Here is a tiny trained network, its code and every weight. The questions are about switching its units off for an input and a class, where a switched-off unit gives its printed mean instead of its output.

import numpy as np


def w(rows, s, z=0):
    codes = np.array(rows[::2]) - 128.0
    scale = np.full(codes.shape[1], s)
    scale[-1] = z or s
    return codes * scale


def norm(h):
    return h / np.sqrt((h * h).mean(-1, keepdims=True) + 1e-5)


def f(y):
    return y / 2 * (1 + np.tanh(0.7978845608 * (y + 0.044715 * y**3)))


def log_softmax(a):
    a = a - a.max(-1, keepdims=True)
    return a - np.log(np.exp(a).sum(-1, keepdims=True))


def net(x, mask):
    res = np.array(x, float).reshape(1, 8) / 4 @ E
    u = 0
    for l in range(3):
        y = f(norm(res) @ A[l][:, :-1].T + A[l][:, -1])
        res = res + np.where(mask[u : u + 6], y, B[l][:, -1]) @ B[l][:, :-1]
        u += 6
    return log_softmax(norm(res)[-1] @ U[:, :-1].T + U[:, -1])


A, B = {}, {}
E = w([
[107,228,116,123,94,166,171,243,147,31,154],'x0',
[36,83,221,195,224,171,35,110,92,147,206],'x1',
[128,152,107,68,140,248,140,152,113,188,53],'x2',
[230,188,180,95,186,111,111,210,24,89,98],'x3',
[125,171,137,102,123,144,230,82,125,88,135],'x4',
[89,215,140,137,54,112,79,124,167,160,76],'x5',
[111,63,131,26,159,192,213,58,98,184,186],'x6',
[70,185,111,230,142,129,238,68,206,64,71],'x7',
],0.0018)
A[0] = w([
[76,213,119,107,53,195,96,173,146,200,32,11],'0.n0',
[6,53,159,180,64,87,110,66,192,148,190,146],'0.n1',
[150,207,209,78,143,154,140,201,61,131,167,88],'0.n2',
[89,102,185,58,174,228,89,150,54,174,202,4],'0.n3',
[164,71,92,96,87,4,23,107,142,190,107,64],'0.n4',
[58,41,186,228,221,186,46,114,154,159,164,35],'0.n5',
],0.0032,0.0026)
B[0] = w([
[154,119,151,158,189,110,184,98,140,54,226,133],'0.n0',
[42,132,36,115,251,126,146,153,236,103,80,252],'0.n1',
[17,113,157,132,134,187,105,59,134,37,108,180],'0.n2',
[96,168,84,69,79,9,149,193,234,112,43,178],'0.n3',
[156,174,225,96,82,164,111,78,69,209,79,188],'0.n4',
[97,253,182,51,143,55,126,123,73,162,91,213],'0.n5',
],0.003,0.0021)
A[1] = w([
[57,107,159,194,181,58,41,47,115,168,85,188],'1.n0',
[61,137,41,184,109,107,148,69,254,184,134,57],'1.n1',
[189,60,155,103,76,109,24,158,106,206,134,4],'1.n2',
[189,64,130,77,84,84,204,43,105,178,75,143],'1.n3',
[109,174,171,94,16,102,132,95,130,86,129,81],'1.n4',
[112,12,68,51,134,177,184,34,148,233,131,50],'1.n5',
],0.0042,0.0012)
B[1] = w([
[150,216,181,97,88,167,126,158,138,137,128,253],'1.n0',
[48,71,104,134,102,130,60,127,122,56,115,246],'1.n1',
[136,136,69,158,63,100,174,138,91,192,84,196],'1.n2',
[63,149,76,119,136,188,129,171,151,163,149,224],'1.n3',
[136,174,194,138,151,143,97,100,131,153,128,157],'1.n4',
[189,147,200,145,191,193,143,121,76,119,254,245],'1.n5',
],0.0051,0.003)
A[2] = w([
[101,13,101,107,196,166,119,161,95,55,143,133],'2.n0',
[99,163,214,85,167,146,95,71,123,193,156,109],'2.n1',
[53,134,182,186,92,84,25,76,184,121,117,162],'2.n2',
[166,126,130,115,50,2,55,138,82,213,73,2],'2.n3',
[193,182,121,168,117,87,155,145,189,32,74,77],'2.n4',
[245,192,153,184,30,100,165,117,166,132,34,12],'2.n5',
],0.004,0.0015)
B[2] = w([
[113,109,129,150,55,86,41,49,159,48,124,193],'2.n0',
[186,202,206,101,101,135,144,188,155,55,119,231],'2.n1',
[186,103,82,23,105,165,186,165,71,140,84,250],'2.n2',
[163,100,187,238,6,165,56,51,1,73,87,199],'2.n3',
[138,103,107,59,203,65,161,129,214,221,130,202],'2.n4',
[166,30,150,239,136,29,160,119,105,66,116,199],'2.n5',
],0.0041,0.0025)
U = w([
[73,123,64,97,119,120,112,144,179,98,60,137],'0',
[78,82,143,165,174,79,78,57,153,249,113,2],'1',
[140,188,185,84,135,171,119,148,117,136,149,140],'2',
[170,126,152,191,69,107,97,123,71,155,69,132],'3',
[84,79,144,160,171,82,82,57,154,244,111,7],'4',
[171,124,128,143,184,32,172,140,174,115,116,124],'5',
[108,52,127,169,141,144,112,55,132,92,195,129],'6',
[161,118,58,124,148,147,163,131,110,203,144,116],'7',
],0.014,0.021)

Each question gives the input, the list of numbers given to net, and the class t.
The units are the neurons (one row each of A and B). Each row of codes is followed by its name. A weight is (code - 128) times the scale printed after its matrix; where a second scale follows, it is the last column's (A, B and U).
mask holds one flag per neuron, layer by layer. A switched-off neuron (its flag False) gives its mean, the last column of its row in B, instead of its output. The means were averaged over made-up inputs and are rounded, as every weight is.
A unit's drop is (log p(t) with every unit on - log p(t) with that unit switched off) / (log p(t) with every unit on - log p(t) with every unit switched off).
The circuit of an input: a set's keep is (log p(t) with only the set's units on - log p(t) with every unit switched off) / (log p(t) with every unit on - log p(t) with every unit switched off). Starting from the 12 units with the biggest drops (on a tie, the unit counted first), units are removed one at a time, each time the one whose removal leaves the highest keep (on an exact tie, the one counted first), for as long as the keep stays at least 0.8.
circuit, biggest first: the units of the circuit, biggest drop first
most important unit: the unit with the biggest drop
top k neurons: the k neurons with the biggest drops, biggest first
k most important neurons of layer l: the k neurons of layer l with the biggest drops, biggest first
input [-3,-5,5,6,7,-3,0,1], class 7: top 2 neurons => (1.n1, 1.n0)
input [1,6,-6,6,-6,4,3,-6], class 3: circuit, biggest first => (1.n2)
input [-4,-3,-2,5,8,-3,-2,-6], class 3: circuit, biggest first => (1.n5, 2.n3)
input [-8,0,7,-2,-1,6,5,6], class 6: circuit, biggest first => (1.n1, 1.n5)
input [4,7,-6,5,0,-4,-8,5], class 5: circuit, biggest first => (1.n5, 2.n4)
input [-2,2,-4,-5,-5,6,-3,-1], class 0: top 3 neurons => (0.n1, 1.n1, 1.n5)
input [-4,-2,-5,-1,7,-5,-5,8], class 0: circuit, biggest first => (1.n1, 1.n5)
input [-2,-6,7,-7,-5,-1,8,7], class 6: circuit, biggest first => (1.n5, 1.n1)
input [4,7,-2,-3,-3,-2,6,0], class 0: circuit, biggest first => (0.n3, 0.n1)
input [7,-1,-3,-1,-7,-5,-8,1], class 5: circuit, biggest first => (2.n4, 1.n3)
input [8,8,2,-6,3,-4,7,3], class 0: top 4 neurons => (0.n3, 0.n1, 0.n5, 2.n3)
input [-8,7,6,4,-5,-1,4,-4], class 3: top 3 neurons => (1.n2, 2.n3, 0.n3)
input [7,-4,-8,-3,7,-6,4,-2], class 6: 2 most important neurons of layer 0 => (0.n5, 0.n3)
input [0,-1,3,2,2,0,-2,4], class 5: most important unit => 0.n1
input [3,8,-7,-3,-2,-3,7,-5], class 2: top 2 neurons => (0.n5, 1.n0)
input [3,-8,0,1,-3,3,-2,8], class 5: circuit, biggest first => (2.n5, 2.n4)
input [-4,8,8,-8,5,-8,7,5], class 2: top 4 neurons => (1.n5, 0.n5, 2.n1, 2.n5)
input [-4,0,-7,2,-7,6,4,8], class 0: top 2 neurons => (0.n1, 1.n1)
input [-1,-8,-7,2,8,7,-3,1], class 5: top 3 neurons => (2.n4, 1.n2, 2.n5)
input [5,8,-7,-3,4,5,-4,5], class 0: most important neuron of layer 0 => (0.n1)
input [7,0,8,2,7,-1,-5,6], class 5: circuit, biggest first => (1.n3, 1.n1, 2.n4, 2.n5)
input [-4,2,8,0,-8,6,5,8], class 2: top 2 neurons => (1.n0, 1.n5)
input [-7,-2,3,5,2,-6,1,2], class 6: 3 most important neurons of layer 1 => (1.n0, 1.n5, 1.n4)
input [-7,7,3,-4,6,-8,-7,3], class 2: top 2 neurons => (1.n0, 0.n5)
